Here is a tiny trained network, its code and every weight. The questions are about switching its units off for an input and a class, where a switched-off unit gives its printed mean instead of its output.

import numpy as np


def w(rows, s, z=0):
    codes = np.array(rows[::2]) - 128.0
    scale = np.full(codes.shape[1], s)
    scale[-1] = z or s
    return codes * scale


def f(y):
    return y / 2 * (1 + np.tanh(0.7978845608 * (y + 0.044715 * y**3)))


def log_softmax(a):
    a = a - a.max(-1, keepdims=True)
    return a - np.log(np.exp(a).sum(-1, keepdims=True))


def net(x, mask):
    res = np.array(x, float).reshape(1, 7) / 4 @ E
    y = f(res @ A[0][:, :-1].T + A[0][:, -1])
    res = res + np.where(mask, y, B[0][:, -1]) @ B[0][:, :-1]
    return log_softmax(res[-1] @ U[:, :-1].T + U[:, -1])


A, B = {}, {}
E = w([
[72,95,129,2,124],'x0',
[154,21,86,148,197],'x1',
[128,131,125,129,130],'x2',
[128,125,130,129,125],'x3',
[253,136,168,71,126],'x4',
[125,130,128,129,129],'x5',
[157,130,23,123,54],'x6',
],0.0064)
A[0] = w([
[175,146,117,218,133,104],'n1',
[134,96,157,124,112,179],'n2',
[206,130,142,103,99,162],'n3',
[145,93,85,125,47,60],'n4',
[110,155,183,125,200,56],'n5',
[118,142,121,119,107,3],'n6',
[159,135,51,112,86,57],'n7',
[27,99,102,182,78,92],'n8',
[144,73,139,133,105,196],'n9',
[225,104,169,101,106,54],'n10',
[240,110,115,78,123,140],'n11',
[210,123,158,95,124,87],'n12',
[190,147,127,194,136,154],'n13',
[144,42,119,154,145,106],'n14',
[111,198,156,116,86,38],'n15',
[158,129,55,87,56,206],'n16',
[134,156,122,177,156,19],'n17',
[105,102,129,64,120,91],'n18',
[135,91,103,125,156,22],'n19',
[81,92,84,152,157,106],'n20',
[190,150,137,93,151,53],'n21',
[182,171,129,204,166,59],'n22',
[122,200,143,108,87,93],'n23',
[106,157,1,145,93,92],'n24',
[142,144,188,112,216,108],'n25',
[164,45,89,137,174,153],'n26',
[183,110,86,143,106,238],'n27',
[58,140,153,130,186,78],'n28',
[96,193,158,141,80,146],'n29',
[101,110,135,48,152,68],'n30',
[95,186,149,124,87,55],'n31',
[107,183,148,127,97,34],'n32',
[146,139,52,107,93,44],'n33',
[139,136,78,119,100,75],'n34',
[141,71,89,144,162,40],'n35',
[182,139,42,95,104,108],'n36',
[110,127,209,122,181,74],'n37',
[143,75,95,122,198,103],'n38',
[99,140,191,135,168,48],'n39',
[104,112,110,46,129,69],'n40',
[92,85,105,52,151,138],'n41',
[100,187,145,133,70,112],'n42',
[130,128,131,20,151,95],'n43',
[137,166,112,116,165,9],'n44',
[147,50,103,136,165,59],'n45',
],0.0098,0.006)
B[0] = w([
[77,159,81,110,37,183],'n1',
[108,138,147,134,132,166],'n2',
[111,125,113,123,194,210],'n3',
[187,86,160,192,84,139],'n4',
[182,70,151,175,98,138],'n5',
[204,32,99,124,90,100],'n6',
[158,69,186,197,97,146],'n7',
[117,67,23,120,231,197],'n8',
[121,159,158,115,150,185],'n9',
[127,104,1,167,184,172],'n10',
[82,109,94,132,200,229],'n11',
[115,69,48,168,177,173],'n12',
[79,182,109,114,72,205],'n13',
[193,177,135,70,91,160],'n14',
[237,97,109,59,102,142],'n15',
[137,148,182,162,130,254],'n16',
[169,99,30,155,39,113],'n17',
[118,167,85,150,74,146],'n18',
[191,64,88,62,85,110],'n19',
[155,140,95,109,192,161],'n20',
[137,33,26,106,154,137],'n21',
[78,131,71,144,31,166],'n22',
[192,140,133,64,150,164],'n23',
[134,71,186,170,155,190],'n24',
[129,69,198,176,111,170],'n25',
[186,199,151,59,113,206],'n26',
[103,159,173,118,136,249],'n27',
[153,53,132,160,163,149],'n28',
[189,135,134,70,175,197],'n29',
[118,147,95,176,45,146],'n30',
[199,138,92,78,133,139],'n31',
[209,106,90,76,81,124],'n32',
[146,39,167,155,85,135],'n33',
[128,62,168,168,137,127],'n34',
[199,99,112,74,120,130],'n35',
[137,75,195,173,143,179],'n36',
[178,83,177,208,93,152],'n37',
[207,170,165,65,111,162],'n38',
[194,76,120,189,116,130],'n39',
[112,183,56,169,47,150],'n40',
[102,177,110,172,83,192],'n41',
[185,151,112,62,148,172],'n42',
[72,154,101,146,81,172],'n43',
[180,46,56,125,100,97],'n44',
[221,184,122,66,116,146],'n45',
],0.0095,0.0053)
U = w([
[231,143,155,18,150,74],'0',
[73,132,179,134,176,254],'1',
[81,36,29,150,254,91],'2',
[143,28,246,228,116,62],'3',
[43,157,73,150,10,38],'4',
[70,138,196,108,183,186],'5',
],0.0084,0.0095)

Each question gives the input, the list of numbers given to net, and the class t.
The units are the neurons (one row each of A and B). Each row of codes is followed by its name. A weight is (code - 128) times the scale printed after its matrix; where a second scale follows, it is the last column's (A, B and U).
mask holds one flag per neuron, in row order. A switched-off neuron (its flag False) gives its mean, the last column of its row in B, instead of its output. The means were averaged over made-up inputs and are rounded, as every weight is.
A unit's drop is (log p(t) with every unit on - log p(t) with that unit switched off) / (log p(t) with every unit on - log p(t) with every unit switched off).
The circuit of an input: a set's keep is (log p(t) with only the set's units on - log p(t) with every unit switched off) / (log p(t) with every unit on - log p(t) with every unit switched off). Starting from the 12 units with the biggest drops (on a tie, the unit counted first), units are removed one at a time, each time the one whose removal leaves the highest keep (on an exact tie, the one counted first), for as long as the keep stays at least 0.8.
circuit, biggest first: the units of the circuit, biggest drop first
most important unit: the unit with the biggest drop
k most important neurons: the k neurons with the biggest drops, biggest first
drop when u is switched off: that unit's drop, to one decimal
input [-5,-1,-3,-7,-7,0,-7], class 2: 2 most important neurons -> (n8, n16)
input [8,-7,-1,1,3,5,2], class 4: circuit, biggest first -> (n43, n40)
input [-8,8,-2,0,0,-2,1], class 0: most important unit -> n26
input [8,-6,2,7,1,2,3], class 4: circuit, biggest first -> (n40, n43)
input [-7,2,-4,4,-3,-5,8], class 3: circuit, biggest first -> (n24, n7)
input [-5,3,-2,-5,7,4,-3], class 2: circuit, biggest first -> (n10, n12)
input [-7,-8,-5,7,-4,-1,8], class 0: circuit, biggest first -> (n42, n29)
input [-7,-6,-1,-1,1,0,-6], class 4: 3 most important neurons -> (n22, n1, n13)
input [-8,0,0,1,7,7,-6], class 4: circuit, biggest first -> (n22, n1)
input [0,-2,-1,-8,-6,-3,6], class 2: 2 most important neurons -> (n8, n26)
input [-7,2,2,-3,4,5,4], class 4: 3 most important neurons -> (n1, n22, n13)
input [2,6,-4,-1,8,-8,1], class 2: 4 most important neurons -> (n11, n10, n12, n21)
input [8,-1,2,5,-8,0,-8], class 2: 2 most important neurons -> (n8, n28)
input [-5,0,-2,-6,8,-5,5], class 2: most important unit -> n10
input [-8,-5,4,2,-6,2,2], class 4: 2 most important neurons -> (n1, n22)
input [-7,2,-4,8,6,-8,8], class 3: 3 most important neurons -> (n36, n7, n4)
input [-5,5,-4,-2,-5,4,3], class 0: 2 most important neurons -> (n26, n14)
input [3,4,-2,-4,-3,-2,6], class 3: drop when n36 is switched off -> 0.1
input [5,-6,6,-3,7,-7,-2], class 2: drop when n12 is switched off -> 0.2
input [-8,5,0,-6,0,5,-6], class 4: drop when n22 is switched off -> 0.2
input [6,5,-1,-7,0,-2,6], class 3: most important unit -> n36
